Here is a tiny trained network, its code and every weight. The questions are about switching its units off for an input and a target symbol, where a switched-off unit gives its printed mean instead of its output.

import numpy as np


def w(rows, s, z=0):
    codes = np.array(rows[::2]) - 128.0
    scale = np.full(codes.shape[1], s)
    scale[-1] = z or s
    return codes * scale


def f(y):
    return y / 2 * (1 + np.tanh(0.7978845608 * (y + 0.044715 * y**3)))


def softmax(a):
    e = np.exp(a - a.max(-1, keepdims=True))
    return e / e.sum(-1, keepdims=True)


def log_softmax(a):
    a = a - a.max(-1, keepdims=True)
    return a - np.log(np.exp(a).sum(-1, keepdims=True))


def net(x, mask):
    ids = ['ΞΠΣΦΨβδεζηλμω'.index(c) for c in x.split()]
    T = len(ids)
    res = E[ids] + P[:T]
    u = 0
    for l in range(2):
        q, k, v = (res @ M[l].T for M in (Q, K, V))
        z = softmax(np.where(np.tri(T) > 0, q @ k.T / 3**0.5, -1e9)) @ v
        res = res + np.where(mask[u], z, O[l][:, -1]) @ O[l][:, :-1]
        u += 1
        y = f(res @ A[l][:, :-1].T + A[l][:, -1])
        res = res + np.where(mask[u : u + 4], y, B[l][:, -1]) @ B[l][:, :-1]
        u += 4
    return log_softmax(res[-1] @ U[:, :-1].T + U[:, -1])


Q, K, V, O, A, B = {}, {}, {}, {}, {}, {}
E = w([
[183,64,27,51,92],'Ξ',
[157,100,162,150,118],'Π',
[212,128,212,243,117],'Σ',
[159,116,148,176,120],'Φ',
[204,34,218,131,133],'Ψ',
[230,255,63,146,176],'β',
[92,248,155,191,104],'δ',
[138,20,225,147,54],'ε',
[136,179,166,147,20],'ζ',
[228,73,144,163,189],'η',
[169,175,178,35,223],'λ',
[27,128,189,114,37],'μ',
[152,178,74,193,119],'ω',
],0.0074)
P = w([
[254,160,202,92,72],'0',
[139,135,157,121,129],'1',
[137,136,149,131,123],'2',
[135,133,148,119,119],'3',
[133,144,150,119,124],'4',
[136,136,150,118,128],'5',
[144,132,145,110,122],'6',
[150,134,142,123,123],'7',
[147,142,141,115,123],'8',
[145,138,146,112,114],'9',
],0.005)
Q[0] = w([
[248,180,196,96,2],'0.h0',
[86,87,95,198,144],'0.h0',
[22,68,99,165,185],'0.h0',
],0.026)
K[0] = w([
[253,120,141,114,56],'0.h0',
[91,99,111,178,128],'0.h0',
[33,123,131,158,155],'0.h0',
],0.035)
V[0] = w([
[122,140,136,125,102],'0.h0',
[151,62,116,177,253],'0.h0',
[143,81,124,155,210],'0.h0',
],0.0073)
O[0] = w([
[139,124,126,119,122,141],'0.h0',
[84,137,253,216,195,7],'0.h0',
[105,153,204,200,167,56],'0.h0',
],0.004,0.0021)
A[0] = w([
[44,151,86,153,142,134],'0.n0',
[124,160,158,82,87,252],'0.n1',
[101,156,49,173,185,64],'0.n2',
[34,117,7,210,186,32],'0.n3',
],0.019,0.0032)
B[0] = w([
[111,159,31,118,123,117],'0.n0',
[75,94,66,190,201,253],'0.n1',
[225,183,113,100,69,114],'0.n2',
[171,11,245,161,100,111],'0.n3',
],0.011,0.0051)
Q[1] = w([
[139,113,125,138,142],'1.h0',
[141,107,123,136,155],'1.h0',
[219,24,16,254,234],'1.h0',
],0.043)
K[1] = w([
[142,126,104,144,141],'1.h0',
[141,121,105,145,148],'1.h0',
[238,35,42,252,217],'1.h0',
],0.03)
V[1] = w([
[255,195,86,230,40],'1.h0',
[84,5,200,233,16],'1.h0',
[90,222,169,220,200],'1.h0',
],0.008)
O[1] = w([
[214,38,157,176,151,222],'1.h0',
[130,86,50,254,155,2],'1.h0',
[179,150,121,133,35,94],'1.h0',
],0.0096,0.0024)
A[1] = w([
[132,218,248,213,174,159],'1.n0',
[236,127,43,180,211,2],'1.n1',
[122,122,92,163,2,209],'1.n2',
[16,37,179,164,66,125],'1.n3',
],0.0081,0.0052)
B[1] = w([
[86,209,218,185,205,193],'1.n0',
[22,145,206,7,56,217],'1.n1',
[164,130,101,183,5,251],'1.n2',
[37,174,250,31,60,155],'1.n3',
],0.011,0.0027)
U = w([
[134,105,152,160,114,121],'Ξ',
[154,146,210,216,130,124],'Π',
[2,108,103,138,91,2],'Σ',
[153,239,133,44,95,65],'Φ',
[111,112,142,77,228,249],'Ψ',
[177,100,166,152,123,128],'β',
[111,48,226,120,66,45],'δ',
[86,118,133,187,111,89],'ε',
[131,114,137,177,114,120],'ζ',
[149,36,2,32,92,160],'η',
[219,90,202,98,124,79],'λ',
[206,140,107,212,88,213],'μ',
[75,215,39,231,125,156],'ω',
],0.0062,0.0042)

Each question gives the input, a string of symbols that net reads in full, and the target symbol t.
The units are the heads (3 rows each of Q, K, V and O) and the neurons (one row each of A and B). Each row of codes is followed by its name. A weight is (code - 128) times the scale printed after its matrix; where a second scale follows, it is the last column's (O, A, B and U).
mask holds one flag per unit, layer by layer, with each layer's heads first. A switched-off unit (its flag False) gives its mean, the last column of its rows in O or B, instead of its output. The means were averaged over made-up inputs and are rounded, as every weight is.
A unit's drop is (log p(t) with every unit on - log p(t) with that unit switched off) / (log p(t) with every unit on - log p(t) with every unit switched off).
The circuit of an input: a set's keep is (log p(t) with only the set's units on - log p(t) with every unit switched off) / (log p(t) with every unit on - log p(t) with every unit switched off). Starting from all 10 units, units are removed one at a time, each time the one whose removal leaves the highest keep (on an exact tie, the one counted first), for as long as the keep stays at least 0.8.
circuit, biggest first: the units of the circuit, biggest drop first
unit that matters most: the unit with the biggest drop
top k neurons: the k neurons with the biggest drops, biggest first
k most important neurons of layer l: the k neurons of layer l with the biggest drops, biggest first
drop when u is switched off: that unit's drop, to one decimal
input δ Ξ Ξ Ξ, target μ: circuit, biggest first : 0.n1; 1.h0; 1.n2
input Σ Ξ Ξ ζ λ Ξ ε, target δ: circuit, biggest first : 1.n3; 1.h0; 1.n1; 0.n3
input δ δ ζ, target μ: circuit, biggest first : 1.h0; 1.n2
input Ξ ε Ξ Σ, target Ψ: 2 most important neurons of layer 1 : 1.n2; 1.n0
input Ξ Ξ ε Ξ Σ Ξ Ξ β, target Φ: circuit, biggest first : 0.n2; 1.n1
input λ δ Σ Π Π, target Φ: unit that matters most : 0.n1
input ε δ λ λ ω Ξ Ξ Ξ Ξ ζ, target Σ: circuit, biggest first : 0.n1; 1.h0; 1.n1; 1.n3
input λ Ξ ε λ ω Ξ Ψ δ, target Φ: circuit, biggest first : 0.n1; 1.h0
input μ λ Ξ δ, target ω: circuit, biggest first : 0.n1; 1.h0; 0.n0
input Ξ β Ξ δ Ψ Π, target Ψ: circuit, biggest first : 1.h0; 0.n1; 1.n2
input Ξ Ξ Ξ Φ λ λ Ξ Ξ Ψ, target Ψ: circuit, biggest first : 1.h0; 1.n2
input Σ β ω, target δ: top 2 neurons : 1.n1; 0.n3
input Ξ μ ζ β Ξ Σ δ, target Ψ: circuit, biggest first : 0.n1; 1.h0; 1.n2
input δ μ ε λ δ, target μ: unit that matters most : 0.n1
input λ ζ ω δ, target Φ: circuit, biggest first : 1.h0; 0.n1
input Ψ λ Ξ Ξ λ Ξ δ ε μ, target Σ: top 3 neurons : 1.n3; 0.n1; 0.n3
input Ξ Σ λ Ξ β, target Φ: top 3 neurons : 0.n2; 1.n1; 0.n3
input ε Ξ λ λ Ξ λ Ψ Ξ ω δ, target Σ: top 4 neurons : 1.n1; 0.n1; 0.n3; 0.n0
input λ λ Π Ξ η μ, target Φ: top 2 neurons : 0.n1; 1.n3
input Ξ Ξ ω ω Ψ Φ, target Ψ: top neuron : 0.n1
input λ β Ξ δ ε, target Φ: drop when 0.n1 is switched off : 0.8
